Here is a tiny trained network, its code and every weight. The questions are about switching its units off for an input and a target symbol, where a switched-off unit gives its printed mean instead of its output.

import numpy as np


def w(rows, s, z=0):
    codes = np.array(rows[::2]) - 128.0
    scale = np.full(codes.shape[1], s)
    scale[-1] = z or s
    return codes * scale


def norm(h):
    return h / np.sqrt((h * h).mean(-1, keepdims=True) + 1e-5)


def f(y):
    return y / 2 * (1 + np.tanh(0.7978845608 * (y + 0.044715 * y**3)))


def softmax(a):
    e = np.exp(a - a.max(-1, keepdims=True))
    return e / e.sum(-1, keepdims=True)


def log_softmax(a):
    a = a - a.max(-1, keepdims=True)
    return a - np.log(np.exp(a).sum(-1, keepdims=True))


def net(x, mask):
    ids = ['αβδζηλμξπστφψω'.index(c) for c in x.split()]
    T = len(ids)
    res = E[ids] + P[:T]
    q, k, v = (norm(res) @ M[0].T for M in (Q, K, V))
    z = softmax(np.where(np.tri(T) > 0, q @ k.T / 2**0.5, -1e9)) @ v
    res = res + np.where(mask[0], z, O[0][:, -1]) @ O[0][:, :-1]
    y = f(norm(res) @ A[0][:, :-1].T + A[0][:, -1])
    res = res + np.where(mask[1:17], y, B[0][:, -1]) @ B[0][:, :-1]
    return log_softmax(norm(res)[-1] @ U[:, :-1].T + U[:, -1])


Q, K, V, O, A, B = {}, {}, {}, {}, {}, {}
E = w([
[105,177,87],'α',
[131,248,135],'β',
[95,91,171],'δ',
[117,162,87],'ζ',
[221,49,58],'η',
[166,31,199],'λ',
[102,137,220],'μ',
[113,89,113],'ξ',
[164,245,132],'π',
[100,63,73],'σ',
[121,90,111],'τ',
[163,229,118],'φ',
[197,108,68],'ψ',
[109,192,114],'ω',
],0.014)
P = w([
[246,168,131],'0',
[133,27,232],'1',
[84,179,55],'2',
[240,87,232],'3',
[83,162,65],'4',
[161,49,238],'5',
[72,160,65],'6',
[192,4,234],'7',
[56,149,60],'8',
[177,53,254],'9',
[58,146,52],'10',
],0.0045)
Q[0] = w([
[41,245,159],'h0',
[127,180,35],'h0',
],0.013)
K[0] = w([
[94,207,149],'h0',
[56,254,152],'h0',
],0.0093)
V[0] = w([
[3,247,10],'h0',
[89,246,95],'h0',
],0.0055)
O[0] = w([
[216,161,172,7],'h0',
[195,160,2,90],'h0',
],0.0064,0.0013)
A[0] = w([
[101,151,10,123],'n0',
[84,186,216,103],'n1',
[155,113,57,31],'n2',
[65,161,154,101],'n3',
[142,240,66,108],'n4',
[188,178,153,63],'n5',
[71,169,146,123],'n6',
[106,118,68,94],'n7',
[143,122,79,2],'n8',
[197,182,168,62],'n9',
[161,133,192,117],'n10',
[203,150,154,183],'n11',
[111,145,64,71],'n12',
[78,78,168,115],'n13',
[150,106,61,76],'n14',
[155,150,176,129],'n15',
],0.011,0.0059)
B[0] = w([
[172,205,162,211],'n0',
[93,177,74,173],'n1',
[152,174,90,136],'n2',
[145,254,107,139],'n3',
[140,76,233,255],'n4',
[9,100,190,152],'n5',
[140,179,55,141],'n6',
[141,176,91,137],'n7',
[162,185,100,109],'n8',
[35,111,150,158],'n9',
[182,86,133,139],'n10',
[34,49,152,204],'n11',
[157,157,173,132],'n12',
[179,44,123,214],'n13',
[158,167,124,150],'n14',
[142,97,120,141],'n15',
],0.0071,0.005)
U = w([
[203,191,193,125],'α',
[96,120,156,2],'β',
[34,119,99,212],'δ',
[104,105,161,42],'ζ',
[180,120,76,192],'η',
[123,92,142,115],'λ',
[14,250,81,251],'μ',
[105,83,148,63],'ξ',
[101,108,154,27],'π',
[90,97,138,60],'σ',
[117,85,124,27],'τ',
[105,111,168,3],'φ',
[203,154,121,145],'ψ',
[128,132,174,212],'ω',
],0.011,0.0068)

Each question gives the input, a string of symbols that net reads in full, and the target symbol t.
The units are the heads (2 rows each of Q, K, V and O) and the neurons (one row each of A and B). Each row of codes is followed by its name. A weight is (code - 128) times the scale printed after its matrix; where a second scale follows, it is the last column's (O, A, B and U).
mask holds one flag per unit, heads first, then neurons. A switched-off unit (its flag False) gives its mean, the last column of its rows in O or B, instead of its output. The means were averaged over made-up inputs and are rounded, as every weight is.
A unit's drop is (log p(t) with every unit on - log p(t) with that unit switched off) / (log p(t) with every unit on - log p(t) with every unit switched off).
The circuit of an input: a set's keep is (log p(t) with only the set's units on - log p(t) with every unit switched off) / (log p(t) with every unit on - log p(t) with every unit switched off). Starting from the 12 units with the biggest drops (on a tie, the unit counted first), units are removed one at a time, each time the one whose removal leaves the highest keep (on an exact tie, the one counted first), for as long as the keep stays at least 0.8.
circuit, biggest first: the units of the circuit, biggest drop first
unit that matters most: the unit with the biggest drop
k most important neurons: the k neurons with the biggest drops, biggest first
drop of u: that unit's drop, to one decimal
input α τ τ, target α: circuit, biggest first -> h0, n0
input μ β δ ξ μ φ η μ σ, target μ: 2 most important neurons -> n4, n0
input φ τ μ ψ η μ τ, target μ: circuit, biggest first -> n4, n0
input α ξ ξ, target α: circuit, biggest first -> h0, n0
input π ψ η ω ω σ α τ η μ ξ, target μ: 4 most important neurons -> n4, n13, n7, n10
input μ μ ψ δ α μ μ ξ ξ, target μ: 2 most important neurons -> n4, n0
input ψ φ λ τ ω τ α α ζ, target α: most important neuron -> n4
input φ δ η τ τ, target η: 2 most important neurons -> n11, n4
input α π τ μ λ μ σ ω μ π τ, target μ: 2 most important neurons -> n4, n13
input α φ δ, target η: 2 most important neurons -> n13, n11
input ζ σ τ, target α: drop of n0 -> 0.1
input η ψ μ, target μ: drop of n3 -> 0.1
input τ ξ α δ η η τ, target η: drop of n13 -> 0.2
input μ μ σ, target μ: drop of n4 -> 0.3
input τ ζ μ, target μ: unit that matters most -> n1
